Below are the code and all the weights of a small trained network. Each question names an input and a target symbol and asks about switching units off, where a switched-off unit gives its printed mean instead of its output.

import numpy as np


def w(rows, s, z=0):
    codes = np.array(rows[::2]) - 128.0
    scale = np.full(codes.shape[1], s)
    scale[-1] = z or s
    return codes * scale


def norm(h):
    return h / np.sqrt((h * h).mean(-1, keepdims=True) + 1e-5)


def f(y):
    return np.maximum(y, 0)


def softmax(a):
    e = np.exp(a - a.max(-1, keepdims=True))
    return e / e.sum(-1, keepdims=True)


def log_softmax(a):
    a = a - a.max(-1, keepdims=True)
    return a - np.log(np.exp(a).sum(-1, keepdims=True))


def net(x, mask):
    ids = ['ΓΔΘΛΠΨβεζημξστφω'.index(c) for c in x.split()]
    T = len(ids)
    res = E[ids] + P[:T]
    u = 0
    for l in range(3):
        q, k, v = (norm(res) @ M[l].T for M in (Q, K, V))
        z = softmax(np.where(np.tri(T) > 0, q @ k.T / 3**0.5, -1e9)) @ v
        res = res + np.where(mask[u], z, O[l][:, -1]) @ O[l][:, :-1]
        u += 1
        y = f(norm(res) @ A[l][:, :-1].T + A[l][:, -1])
        res = res + np.where(mask[u : u + 12], y, B[l][:, -1]) @ B[l][:, :-1]
        u += 12
    return log_softmax(norm(res)[-1] @ U[:, :-1].T + U[:, -1])


Q, K, V, O, A, B = {}, {}, {}, {}, {}, {}
E = w([
[139,31,108,55],'Γ',
[228,107,96,111],'Δ',
[166,151,124,105],'Θ',
[149,168,84,95],'Λ',
[98,136,190,151],'Π',
[81,135,114,147],'Ψ',
[113,109,130,237],'β',
[255,159,110,180],'ε',
[130,205,77,25],'ζ',
[159,87,159,167],'η',
[137,104,12,155],'μ',
[121,90,150,103],'ξ',
[63,178,136,193],'σ',
[101,35,119,154],'τ',
[119,234,98,141],'φ',
[80,171,150,53],'ω',
],0.0056)
P = w([
[178,114,99,191],'0',
[173,103,95,195],'1',
[173,108,96,188],'2',
[180,103,97,183],'3',
[186,89,107,173],'4',
[187,78,113,150],'5',
[199,99,104,129],'6',
[217,100,108,117],'7',
[210,90,109,94],'8',
[231,105,111,81],'9',
[242,115,108,75],'10',
[255,132,98,49],'11',
],0.00081)
Q[0] = w([
[55,41,246,216],'0.h1',
[192,250,48,217],'0.h1',
[84,209,224,91],'0.h1',
],0.013)
K[0] = w([
[79,148,251,153],'0.h1',
[153,171,3,232],'0.h1',
[59,191,116,78],'0.h1',
],0.015)
V[0] = w([
[59,95,117,148],'0.h1',
[29,63,94,157],'0.h1',
[6,16,70,182],'0.h1',
],0.002)
O[0] = w([
[67,78,130,104,148],'0.h1',
[57,76,141,98,188],'0.h1',
[5,47,167,70,254],'0.h1',
],0.0021,0.00067)
A[0] = w([
[104,119,105,100,122],'0.n1',
[179,125,161,139,136],'0.n2',
[133,95,70,95,99],'0.n3',
[126,189,254,95,6],'0.n4',
[106,133,143,21,110],'0.n5',
[150,62,139,91,120],'0.n6',
[167,200,116,108,124],'0.n7',
[110,195,186,169,106],'0.n8',
[85,123,152,123,114],'0.n9',
[130,116,130,123,109],'0.n10',
[147,87,141,93,94],'0.n11',
[77,209,177,130,135],'0.n12',
],0.0061,0.0025)
B[0] = w([
[147,126,129,98,176],'0.n1',
[153,101,180,187,196],'0.n2',
[155,68,118,110,224],'0.n3',
[153,26,109,2,166],'0.n4',
[212,154,155,76,215],'0.n5',
[111,53,179,79,223],'0.n6',
[218,166,189,104,235],'0.n7',
[55,94,92,101,220],'0.n8',
[157,136,114,82,181],'0.n9',
[120,122,135,122,137],'0.n10',
[114,77,169,112,180],'0.n11',
[15,97,108,63,253],'0.n12',
],0.0093,0.0021)
Q[1] = w([
[98,5,88,116],'1.h1',
[141,128,104,74],'1.h1',
[62,107,174,136],'1.h1',
],0.026)
K[1] = w([
[163,36,6,109],'1.h1',
[140,141,140,65],'1.h1',
[63,104,127,136],'1.h1',
],0.024)
V[1] = w([
[138,136,110,130],'1.h1',
[237,182,2,163],'1.h1',
[111,120,143,120],'1.h1',
],0.0041)
O[1] = w([
[132,136,125,130,143],'1.h1',
[253,238,29,198,253],'1.h1',
[112,115,142,119,116],'1.h1',
],0.0035,0.0016)
A[1] = w([
[95,139,166,204,196],'1.n1',
[107,155,101,133,120],'1.n2',
[126,204,150,190,60],'1.n3',
[109,68,128,218,148],'1.n4',
[83,196,73,142,146],'1.n5',
[65,157,147,224,95],'1.n6',
[126,136,129,112,113],'1.n7',
[151,87,97,178,94],'1.n8',
[142,166,55,75,64],'1.n9',
[144,176,172,164,59],'1.n10',
[73,174,253,115,4],'1.n11',
[102,93,139,142,146],'1.n12',
],0.0072,0.0014)
B[1] = w([
[161,77,103,202,167],'1.n1',
[121,176,129,155,165],'1.n2',
[55,183,89,233,158],'1.n3',
[18,104,90,178,216],'1.n4',
[131,240,119,210,210],'1.n5',
[120,59,32,134,169],'1.n6',
[141,133,126,142,153],'1.n7',
[123,70,81,125,228],'1.n8',
[214,179,85,87,251],'1.n9',
[118,103,179,66,169],'1.n10',
[162,254,71,172,180],'1.n11',
[124,118,115,73,215],'1.n12',
],0.0099,0.0019)
Q[2] = w([
[7,109,113,77],'2.h1',
[248,49,40,76],'2.h1',
[236,51,54,182],'2.h1',
],0.013)
K[2] = w([
[39,130,174,108],'2.h1',
[185,71,6,62],'2.h1',
[165,67,34,156],'2.h1',
],0.019)
V[2] = w([
[98,157,253,120],'2.h1',
[119,109,110,127],'2.h1',
[226,182,105,141],'2.h1',
],0.0043)
O[2] = w([
[232,195,190,4,3],'2.h1',
[108,117,105,153,148],'2.h1',
[53,58,210,143,152],'2.h1',
],0.0031,0.0038)
A[2] = w([
[202,182,181,137,90],'2.n1',
[33,99,215,152,102],'2.n2',
[138,50,122,140,143],'2.n3',
[168,90,59,168,91],'2.n4',
[112,94,199,109,8],'2.n5',
[107,145,255,129,121],'2.n6',
[99,108,173,48,200],'2.n7',
[114,98,197,131,8],'2.n8',
[206,157,77,74,119],'2.n9',
[78,145,44,82,26],'2.n10',
[65,221,247,145,11],'2.n11',
[97,105,91,253,196],'2.n12',
],0.0066,0.0016)
B[2] = w([
[102,91,85,193,196],'2.n1',
[61,160,172,111,171],'2.n2',
[107,104,191,140,226],'2.n3',
[173,81,124,119,214],'2.n4',
[138,182,95,169,152],'2.n5',
[157,169,149,89,147],'2.n6',
[176,156,123,183,216],'2.n7',
[132,176,86,149,144],'2.n8',
[48,132,127,129,218],'2.n9',
[196,91,98,126,215],'2.n10',
[91,112,248,128,138],'2.n11',
[149,208,137,64,253],'2.n12',
],0.015,0.0036)
U = w([
[146,47,135,198,127],'Γ',
[171,101,187,79,195],'Δ',
[204,156,117,213,4],'Θ',
[67,62,67,160,81],'Λ',
[153,81,82,89,92],'Π',
[84,202,143,174,158],'Ψ',
[83,123,86,229,86],'β',
[203,201,189,109,51],'ε',
[30,150,78,67,96],'ζ',
[34,98,172,145,209],'η',
[196,112,71,128,188],'μ',
[123,150,194,201,184],'ξ',
[149,184,103,101,224],'σ',
[74,66,129,49,109],'τ',
[78,178,198,71,145],'φ',
[159,157,144,6,9],'ω',
],0.021,0.0045)

Each question gives the input, a string of symbols that net reads in full, and the target symbol t.
The units are the heads (3 rows each of Q, K, V and O) and the neurons (one row each of A and B). Each row of codes is followed by its name. A weight is (code - 128) times the scale printed after its matrix; where a second scale follows, it is the last column's (O, A, B and U).
mask holds one flag per unit, layer by layer, with each layer's heads first. A switched-off unit (its flag False) gives its mean, the last column of its rows in O or B, instead of its output. The means were averaged over made-up inputs and are rounded, as every weight is.
A unit's drop is (log p(t) with every unit on - log p(t) with that unit switched off) / (log p(t) with every unit on - log p(t) with every unit switched off).
The circuit of an input: a set's keep is (log p(t) with only the set's units on - log p(t) with every unit switched off) / (log p(t) with every unit on - log p(t) with every unit switched off). Starting from the 12 units with the biggest drops (on a tie, the unit counted first), units are removed one at a time, each time the one whose removal leaves the highest keep (on an exact tie, the one counted first), for as long as the keep stays at least 0.8.
circuit, biggest first: the units of the circuit, biggest drop first
unit that matters most: the unit with the biggest drop
top k neurons: the k neurons with the biggest drops, biggest first
k most important neurons of layer l: the k neurons of layer l with the biggest drops, biggest first
drop when u is switched off: that unit's drop, to one decimal
input Δ ζ ω ε Ψ Π, target τ: circuit, biggest first -> 0.n4
input Γ τ φ ζ σ φ φ Λ β μ σ σ, target σ: top 4 neurons -> 1.n5; 2.n10; 0.n6; 2.n9
input Ψ ε σ Θ Λ ζ τ, target η: circuit, biggest first -> 2.n2; 1.h1
input ω Ψ η ξ ε σ ζ ζ Π μ σ Λ, target Λ: top 2 neurons -> 2.n1; 2.n9
input ε μ ε μ Δ μ φ, target φ: circuit, biggest first -> 0.n12; 0.n7; 1.h1
input μ σ Γ φ σ Ψ Δ σ τ ζ, target ζ: top 4 neurons -> 2.n9; 2.n10; 2.n1; 2.n12
input Ψ Ψ μ τ, target τ: 2 most important neurons of layer 0 -> 0.n12; 0.n7
input ω τ μ η σ μ ε Δ Λ Δ σ, target ζ: 2 most important neurons of layer 0 -> 0.n12; 0.n8
input ω ξ Γ φ φ Δ μ Ψ Λ σ φ Θ, target Θ: 3 most important neurons of layer 2 -> 2.n1; 2.n12; 2.n6
input Δ Θ σ Θ ξ Δ μ Λ, target Λ: top 3 neurons -> 2.n9; 2.n1; 2.n12
input ω Γ Γ Ψ Γ β Π β β, target Λ: top 4 neurons -> 1.n6; 1.n4; 0.n12; 0.n6
input β μ ξ η, target η: 2 most important neurons of layer 1 -> 1.n4; 1.n1
input σ Δ μ β ξ φ Ψ, target Ψ: top 3 neurons -> 1.n5; 0.n6; 0.n4
input σ ξ η Θ σ Π τ ζ σ σ Δ, target Γ: 2 most important neurons of layer 2 -> 2.n1; 2.n12
input ζ ξ Γ ω Γ φ Δ τ Γ, target Δ: top 2 neurons -> 2.n7; 2.n12
input ξ ε σ σ ξ μ η Γ Λ φ, target φ: top 3 neurons -> 0.n12; 2.n11; 0.n7
input Θ Γ ε μ σ Π Θ σ ω Θ Δ, target Δ: unit that matters most -> 2.h1
input φ ξ Δ Π σ μ Π ω Ψ, target Ψ: top 4 neurons -> 1.n5; 0.n6; 0.n4; 0.n7
input μ Λ η η μ μ σ Π ε ε, target ε: 4 most important neurons of layer 0 -> 0.n2; 0.n5; 0.n4; 0.n9
input Π σ η Δ Γ Δ τ, target η: unit that matters most -> 1.h1
input Θ τ μ ε, target ε: 3 most important neurons of layer 1 -> 1.n3; 1.n9; 1.n10
input μ ζ Γ σ τ, target τ: 2 most important neurons of layer 2 -> 2.n12; 2.n1
input σ σ σ σ Λ, target β: 3 most important neurons of layer 2 -> 2.n1; 2.n9; 2.n12
input Λ η Λ σ σ μ ζ, target ζ: drop when 0.n12 is switched off -> 0.1
input Δ Λ σ τ Λ Δ Δ Δ ω ξ Θ, target ξ: drop when 2.n1 is switched off -> 0.2
input Δ Π ξ Θ, target ξ: drop when 0.n7 is switched off -> 0.5
